Below are the code and all the weights of a small trained network. Each question names an input and a target symbol and asks about switching units off, where a switched-off unit gives its printed mean instead of its output.

import numpy as np


def w(rows, s, z=0):
    codes = np.array(rows[::2]) - 128.0
    scale = np.full(codes.shape[1], s)
    scale[-1] = z or s
    return codes * scale


def norm(h):
    return h / np.sqrt((h * h).mean(-1, keepdims=True) + 1e-5)


def f(y):
    return np.maximum(y, 0)


def softmax(a):
    e = np.exp(a - a.max(-1, keepdims=True))
    return e / e.sum(-1, keepdims=True)


def log_softmax(a):
    a = a - a.max(-1, keepdims=True)
    return a - np.log(np.exp(a).sum(-1, keepdims=True))


def net(x, mask):
    ids = ['αβγδεζηλξπστψω'.index(c) for c in x.split()]
    T = len(ids)
    res = E[ids] + P[:T]
    u = 0
    for l in range(2):
        r = norm(res)
        for j in range(3):
            rows = slice(3 * j, 3 * j + 3)
            q, k, v = (r @ M[l][rows].T for M in (Q, K, V))
            z = softmax(np.where(np.tri(T) > 0, q @ k.T / 3**0.5, -1e9)) @ v
            o = O[l][rows]
            res = res + np.where(mask[u + j], z, o[:, -1]) @ o[:, :-1]
        u += 3
        y = f(norm(res) @ A[l][:, :-1].T + A[l][:, -1])
        res = res + np.where(mask[u : u + 8], y, B[l][:, -1]) @ B[l][:, :-1]
        u += 8
    return log_softmax(norm(res)[-1] @ U[:, :-1].T + U[:, -1])


Q, K, V, O, A, B = {}, {}, {}, {}, {}, {}
E = w([
[114,122,169,168],'α',
[247,250,112,164],'β',
[244,153,69,104],'γ',
[83,129,114,231],'δ',
[120,105,181,159],'ε',
[117,116,173,167],'ζ',
[137,122,180,155],'η',
[120,131,161,165],'λ',
[135,113,177,152],'ξ',
[132,118,182,152],'π',
[128,146,133,60],'σ',
[140,50,92,93],'τ',
[129,140,160,162],'ψ',
[111,244,189,214],'ω',
],0.0019)
P = w([
[187,44,255,186],'0',
[157,77,234,192],'1',
[130,105,223,195],'2',
[110,114,204,190],'3',
[101,140,197,189],'4',
[94,151,184,188],'5',
[89,168,174,196],'6',
[79,178,155,204],'7',
[75,190,145,205],'8',
[73,204,137,211],'9',
[69,212,117,209],'10',
[60,209,100,211],'11',
[61,198,122,222],'12',
],0.00076)
Q[0] = w([
[67,37,129,108],'0.h1',
[233,176,152,155],'0.h1',
[34,51,119,107],'0.h1',
[2,121,181,219],'0.h2',
[106,180,191,148],'0.h2',
[99,190,203,161],'0.h2',
[95,84,126,205],'0.h3',
[134,187,151,51],'0.h3',
[114,70,100,223],'0.h3',
],0.0058)
K[0] = w([
[148,111,128,233],'0.h1',
[44,153,92,37],'0.h1',
[186,96,143,238],'0.h1',
[76,170,1,150],'0.h2',
[109,182,48,77],'0.h2',
[114,191,28,75],'0.h2',
[76,146,53,168],'0.h3',
[157,141,219,79],'0.h3',
[103,124,30,177],'0.h3',
],0.0062)
V[0] = w([
[228,40,174,206],'0.h1',
[175,116,167,59],'0.h1',
[161,74,65,184],'0.h1',
[140,126,130,222],'0.h2',
[152,132,168,62],'0.h2',
[163,87,38,209],'0.h2',
[144,88,114,147],'0.h3',
[167,126,146,183],'0.h3',
[115,119,138,8],'0.h3',
],0.0015)
O[0] = w([
[249,144,109,140,224],'0.h1',
[147,99,166,188,95],'0.h1',
[138,223,93,110,120],'0.h1',
[220,94,147,112,217],'0.h2',
[51,145,79,154,84],'0.h2',
[182,202,176,145,141],'0.h2',
[133,109,150,145,136],'0.h3',
[147,62,132,131,191],'0.h3',
[66,226,101,132,7],'0.h3',
],0.0018,0.0016)
A[0] = w([
[29,76,151,121,112],'0.n1',
[74,168,132,165,116],'0.n2',
[151,165,44,140,90],'0.n3',
[102,157,161,178,117],'0.n4',
[1,146,87,90,94],'0.n5',
[74,137,105,175,3],'0.n6',
[151,221,111,129,160],'0.n7',
[128,137,43,131,141],'0.n8',
],0.0036,0.004)
B[0] = w([
[76,144,128,86,143],'0.n1',
[118,117,163,73,180],'0.n2',
[192,182,140,82,135],'0.n3',
[175,73,113,119,250],'0.n4',
[59,91,40,76,141],'0.n5',
[108,168,253,99,128],'0.n6',
[77,89,153,138,195],'0.n7',
[123,113,165,91,145],'0.n8',
],0.0036,0.0017)
Q[1] = w([
[244,10,243,250],'1.h1',
[240,7,238,251],'1.h1',
[14,243,14,3],'1.h1',
[196,17,254,138],'1.h2',
[89,227,1,125],'1.h2',
[186,23,250,151],'1.h2',
[112,66,113,166],'1.h3',
[108,76,117,161],'1.h3',
[153,188,135,106],'1.h3',
],0.0073)
K[1] = w([
[4,207,10,82],'1.h1',
[4,205,11,79],'1.h1',
[254,51,243,166],'1.h1',
[14,211,42,31],'1.h2',
[249,41,195,238],'1.h2',
[13,215,50,47],'1.h2',
[132,166,46,91],'1.h3',
[120,177,45,105],'1.h3',
[136,80,211,146],'1.h3',
],0.0062)
V[1] = w([
[111,131,211,115],'1.h1',
[120,85,207,79],'1.h1',
[70,114,103,194],'1.h1',
[75,252,121,63],'1.h2',
[146,73,54,96],'1.h2',
[115,134,132,106],'1.h2',
[11,162,79,81],'1.h3',
[70,123,136,110],'1.h3',
[168,82,166,162],'1.h3',
],0.0031)
O[1] = w([
[7,131,206,85,162],'1.h1',
[7,116,132,55,174],'1.h1',
[150,4,180,234,126],'1.h1',
[206,159,157,98,73],'1.h2',
[142,66,38,63,110],'1.h2',
[143,157,129,108,127],'1.h2',
[115,63,182,123,2],'1.h3',
[105,77,156,141,99],'1.h3',
[138,157,82,129,211],'1.h3',
],0.0031,0.0041)
A[1] = w([
[180,107,127,183,62],'1.n1',
[137,136,50,173,145],'1.n2',
[126,185,83,80,83],'1.n3',
[68,170,136,96,28],'1.n4',
[77,126,83,132,176],'1.n5',
[90,62,169,84,121],'1.n6',
[68,180,148,50,69],'1.n7',
[160,58,95,255,3],'1.n8',
],0.0038,0.0026)
B[1] = w([
[180,79,98,160,164],'1.n1',
[120,104,138,94,250],'1.n2',
[139,98,189,109,170],'1.n3',
[245,125,168,61,173],'1.n4',
[169,113,129,119,249],'1.n5',
[83,83,144,84,168],'1.n6',
[171,103,219,89,218],'1.n7',
[213,3,198,195,230],'1.n8',
],0.005,0.0021)
U = w([
[36,225,247,245,125],'α',
[12,73,242,100,79],'β',
[63,132,143,137,56],'γ',
[211,243,114,162,183],'δ',
[93,195,93,114,166],'ε',
[168,159,227,70,70],'ζ',
[240,7,140,249,197],'η',
[156,44,7,2,108],'λ',
[137,138,179,95,12],'ξ',
[40,169,44,135,253],'π',
[15,30,109,15,103],'σ',
[45,129,134,147,74],'τ',
[250,173,27,17,151],'ψ',
[149,141,188,69,39],'ω',
],0.0072,0.0034)

Each question gives the input, a string of symbols that net reads in full, and the target symbol t.
The units are the heads (3 rows each of Q, K, V and O) and the neurons (one row each of A and B). Each row of codes is followed by its name. A weight is (code - 128) times the scale printed after its matrix; where a second scale follows, it is the last column's (O, A, B and U).
mask holds one flag per unit, layer by layer, with each layer's heads first. A switched-off unit (its flag False) gives its mean, the last column of its rows in O or B, instead of its output. The means were averaged over made-up inputs and are rounded, as every weight is.
A unit's drop is (log p(t) with every unit on - log p(t) with that unit switched off) / (log p(t) with every unit on - log p(t) with every unit switched off).
The circuit of an input: a set's keep is (log p(t) with only the set's units on - log p(t) with every unit switched off) / (log p(t) with every unit on - log p(t) with every unit switched off). Starting from the 12 units with the biggest drops (on a tie, the unit counted first), units are removed one at a time, each time the one whose removal leaves the highest keep (on an exact tie, the one counted first), for as long as the keep stays at least 0.8.
units of the circuit, in order: the units of the circuit, biggest drop first
unit that matters most: the unit with the biggest drop
top k neurons: the k neurons with the biggest drops, biggest first
k most important neurons of layer l: the k neurons of layer l with the biggest drops, biggest first
which heads matter: for each layer, one digit per head in row order, 1 if its drop is at least 0.15 and else 0, layers parted by /
input σ ε α, target β: which heads matter -> 111 / 001
input ε λ π η δ δ δ ω ε ψ, target α: units of the circuit, in order -> [1.h2; 1.n8; 1.n7]
input δ α ξ δ σ λ σ ψ, target σ: unit that matters most -> 0.h2
input δ η η σ δ λ δ λ α λ δ σ ζ, target σ: which heads matter -> 111 / 111
input δ γ ζ τ τ ψ γ λ, target ψ: units of the circuit, in order -> [1.h1; 1.n8]
input λ γ ζ, target ψ: units of the circuit, in order -> [1.h1; 1.n8; 1.h3]
input δ δ ε ψ σ η ζ η σ ε, target σ: which heads matter -> 010 / 011
input δ γ α δ δ δ β λ, target δ: which heads matter -> 110 / 101
input δ δ τ, target λ: which heads matter -> 000 / 010
input σ γ δ δ ε λ λ η λ π δ η σ, target σ: units of the circuit, in order -> [0.h3; 0.h2; 0.n5; 1.h2]
input σ ζ λ, target β: top 2 neurons -> [0.n1; 0.n4]
input λ γ σ δ ζ δ ε λ σ α, target σ: 4 most important neurons of layer 0 -> [0.n1; 0.n2; 0.n5; 0.n7]
input δ δ ζ ω λ δ β λ ε δ π γ ε, target ψ: which heads matter -> 000 / 100
input ψ σ δ δ δ ε η γ δ ψ σ λ λ, target σ: top 4 neurons -> [0.n7; 0.n4; 0.n5; 1.n8]
input λ π δ δ δ δ α ω η, target α: unit that matters most -> 1.h2
input ψ δ ψ δ ω α ε ξ π ζ, target α: units of the circuit, in order -> [1.h2; 1.n8]
input β λ ξ, target δ: which heads matter -> 000 / 101
input β ε ψ, target δ: which heads matter -> 000 / 100
input λ δ λ β ξ λ α, target δ: which heads matter -> 010 / 101
input δ η δ ε δ δ δ ψ β ε η, target δ: top neuron -> [0.n4]
input ω λ λ π, target α: top 2 neurons -> [1.n8; 0.n2]
input δ δ δ α γ δ λ ψ γ β γ α, target ψ: top 2 neurons -> [1.n8; 1.n7]
input η τ λ λ ψ, target λ: which heads matter -> 000 / 010
input δ α ω, target α: which heads matter -> 000 / 000
input δ σ γ η δ δ ε π δ δ σ ε, target σ: 4 most important neurons of layer 0 -> [0.n7; 0.n5; 0.n4; 0.n1]
input λ δ σ δ ε τ ζ δ λ σ α ζ, target σ: which heads matter -> 011 / 111
